Below is a small trained network, with its code and all its weights. Each question gives an input and a class and asks what happens when units are switched off, that is, made to give their printed mean instead of their output.

import numpy as np


def w(rows, s, z=0):
    codes = np.array(rows[::2]) - 128.0
    scale = np.full(codes.shape[1], s)
    scale[-1] = z or s
    return codes * scale


def norm(h):
    return h / np.sqrt((h * h).mean(-1, keepdims=True) + 1e-5)


def f(y):
    return y / 2 * (1 + np.tanh(0.7978845608 * (y + 0.044715 * y**3)))


def log_softmax(a):
    a = a - a.max(-1, keepdims=True)
    return a - np.log(np.exp(a).sum(-1, keepdims=True))


def net(x, mask):
    res = np.array(x, float).reshape(1, 5) / 4 @ E
    u = 0
    for l in range(3):
        y = f(norm(res) @ A[l][:, :-1].T + A[l][:, -1])
        res = res + np.where(mask[u : u + 7], y, B[l][:, -1]) @ B[l][:, :-1]
        u += 7
    return log_softmax(norm(res)[-1] @ U[:, :-1].T + U[:, -1])


A, B = {}, {}
E = w([
[129,169,210,182,89],'x0',
[69,213,173,118,159],'x1',
[147,118,151,161,238],'x2',
[154,121,148,172,106],'x3',
[93,72,44,254,106],'x4',
],0.01)
A[0] = w([
[130,133,205,172,77,61],'L0N1',
[85,122,195,126,206,190],'L0N2',
[216,144,149,194,156,74],'L0N3',
[168,154,108,215,95,199],'L0N4',
[12,255,115,100,44,40],'L0N5',
[112,206,206,45,229,176],'L0N6',
[40,224,160,101,53,1],'L0N7',
],0.0085,0.0066)
B[0] = w([
[116,168,173,176,178,137],'L0N1',
[176,188,121,166,241,211],'L0N2',
[103,159,143,82,66,142],'L0N3',
[153,84,123,160,50,229],'L0N4',
[2,136,218,92,40,176],'L0N5',
[191,136,89,193,161,255],'L0N6',
[26,174,177,87,174,150],'L0N7',
],0.0097,0.0062)
A[1] = w([
[2,200,194,88,88,108],'L1N1',
[174,39,103,98,167,194],'L1N2',
[3,201,181,114,89,2],'L1N3',
[102,181,178,203,137,61],'L1N4',
[116,77,102,158,73,20],'L1N5',
[110,86,197,126,96,58],'L1N6',
[124,38,48,162,113,102],'L1N7',
],0.0093,0.0069)
B[1] = w([
[54,82,177,52,150,219],'L1N1',
[113,249,103,120,95,255],'L1N2',
[95,64,150,58,112,183],'L1N3',
[217,111,189,130,153,161],'L1N4',
[96,106,65,187,165,144],'L1N5',
[130,114,158,172,209,120],'L1N6',
[54,84,139,178,67,237],'L1N7',
],0.011,0.0051)
A[2] = w([
[65,58,75,94,14,6],'L2N1',
[123,231,202,124,184,81],'L2N2',
[198,123,46,216,122,253],'L2N3',
[43,44,169,49,163,107],'L2N4',
[70,186,196,152,121,254],'L2N5',
[14,223,137,158,255,207],'L2N6',
[119,222,216,138,151,30],'L2N7',
],0.0081,0.0032)
B[2] = w([
[223,86,138,218,195,196],'L2N1',
[102,73,151,167,74,175],'L2N2',
[57,173,157,72,58,255],'L2N3',
[100,2,222,92,131,163],'L2N4',
[125,101,167,29,155,188],'L2N5',
[82,64,56,59,196,220],'L2N6',
[133,33,157,148,120,150],'L2N7',
],0.0098,0.0075)
U = w([
[143,179,185,122,38,2],'0',
[38,59,219,62,113,178],'1',
[26,137,60,112,135,95],'2',
[186,137,226,202,132,122],'3',
[201,224,85,55,79,102],'4',
[71,69,63,250,23,97],'5',
[176,177,111,101,221,175],'6',
],0.015,0.0092)

Each question gives the input, the list of numbers given to net, and the class t.
The units are the neurons (one row each of A and B). Each row of codes is followed by its name. A weight is (code - 128) times the scale printed after its matrix; where a second scale follows, it is the last column's (A, B and U).
mask holds one flag per neuron, layer by layer. A switched-off neuron (its flag False) gives its mean, the last column of its row in B, instead of its output. The means were averaged over made-up inputs and are rounded, as every weight is.
A unit's drop is (log p(t) with every unit on - log p(t) with that unit switched off) / (log p(t) with every unit on - log p(t) with every unit switched off).
The circuit of an input: a set's keep is (log p(t) with only the set's units on - log p(t) with every unit switched off) / (log p(t) with every unit on - log p(t) with every unit switched off). Starting from the 12 units with the biggest drops (on a tie, the unit counted first), units are removed one at a time, each time the one whose removal leaves the highest keep (on an exact tie, the one counted first), for as long as the keep stays at least 0.8.
circuit, biggest first: the units of the circuit, biggest drop first
top k neurons: the k neurons with the biggest drops, biggest first
top k neurons in layer l: the k neurons of layer l with the biggest drops, biggest first
drop of u: that unit's drop, to one decimal
input [-1,-7,-8,-4,-2], class 5: circuit, biggest first => [L2N1 L2N5]
input [1,3,8,-1,8], class 2: circuit, biggest first => [L2N6]
input [-4,5,-4,1,5], class 1: circuit, biggest first => [L0N5 L1N1]
input [-5,-6,-6,3,-3], class 5: top 2 neurons in layer 0 => [L0N2 L0N7]
input [0,6,8,5,4], class 6: circuit, biggest first => [L0N2 L1N7]
input [-8,2,0,-6,-2], class 6: top 2 neurons => [L0N4 L1N7]
input [-4,2,-2,5,-4], class 4: circuit, biggest first => [L0N6 L1N1]
input [4,5,-1,-1,7], class 1: top 2 neurons in layer 0 => [L0N6 L0N5]
input [-7,-6,7,5,-4], class 4: top 2 neurons in layer 1 => [L1N2 L1N1]
input [-3,-5,-8,2,-2], class 5: top 4 neurons => [L0N2 L2N1 L1N7 L2N5]
input [-4,-4,-3,-1,0], class 5: top 2 neurons => [L1N7 L0N2]
input [-4,-8,-1,-5,-2], class 4: top 2 neurons => [L1N2 L0N4]
input [-3,-8,-6,-7,0], class 5: top 3 neurons => [L1N7 L2N1 L0N2]
input [-2,3,3,3,2], class 6: circuit, biggest first => [L0N2]
input [-8,-4,5,-1,-1], class 2: top 2 neurons in layer 1 => [L1N7 L1N4]
input [1,-6,-7,8,-6], class 4: drop of L0N5 => 0.2
input [7,-6,-1,1,-6], class 3: drop of L2N3 => 0.1
input [5,6,8,1,-5], class 6: drop of L2N6 => 0.2
input [0,-5,3,3,-3], class 4: drop of L1N3 => 0.0
input [-8,-4,0,2,-3], class 4: circuit, biggest first => [L1N2]
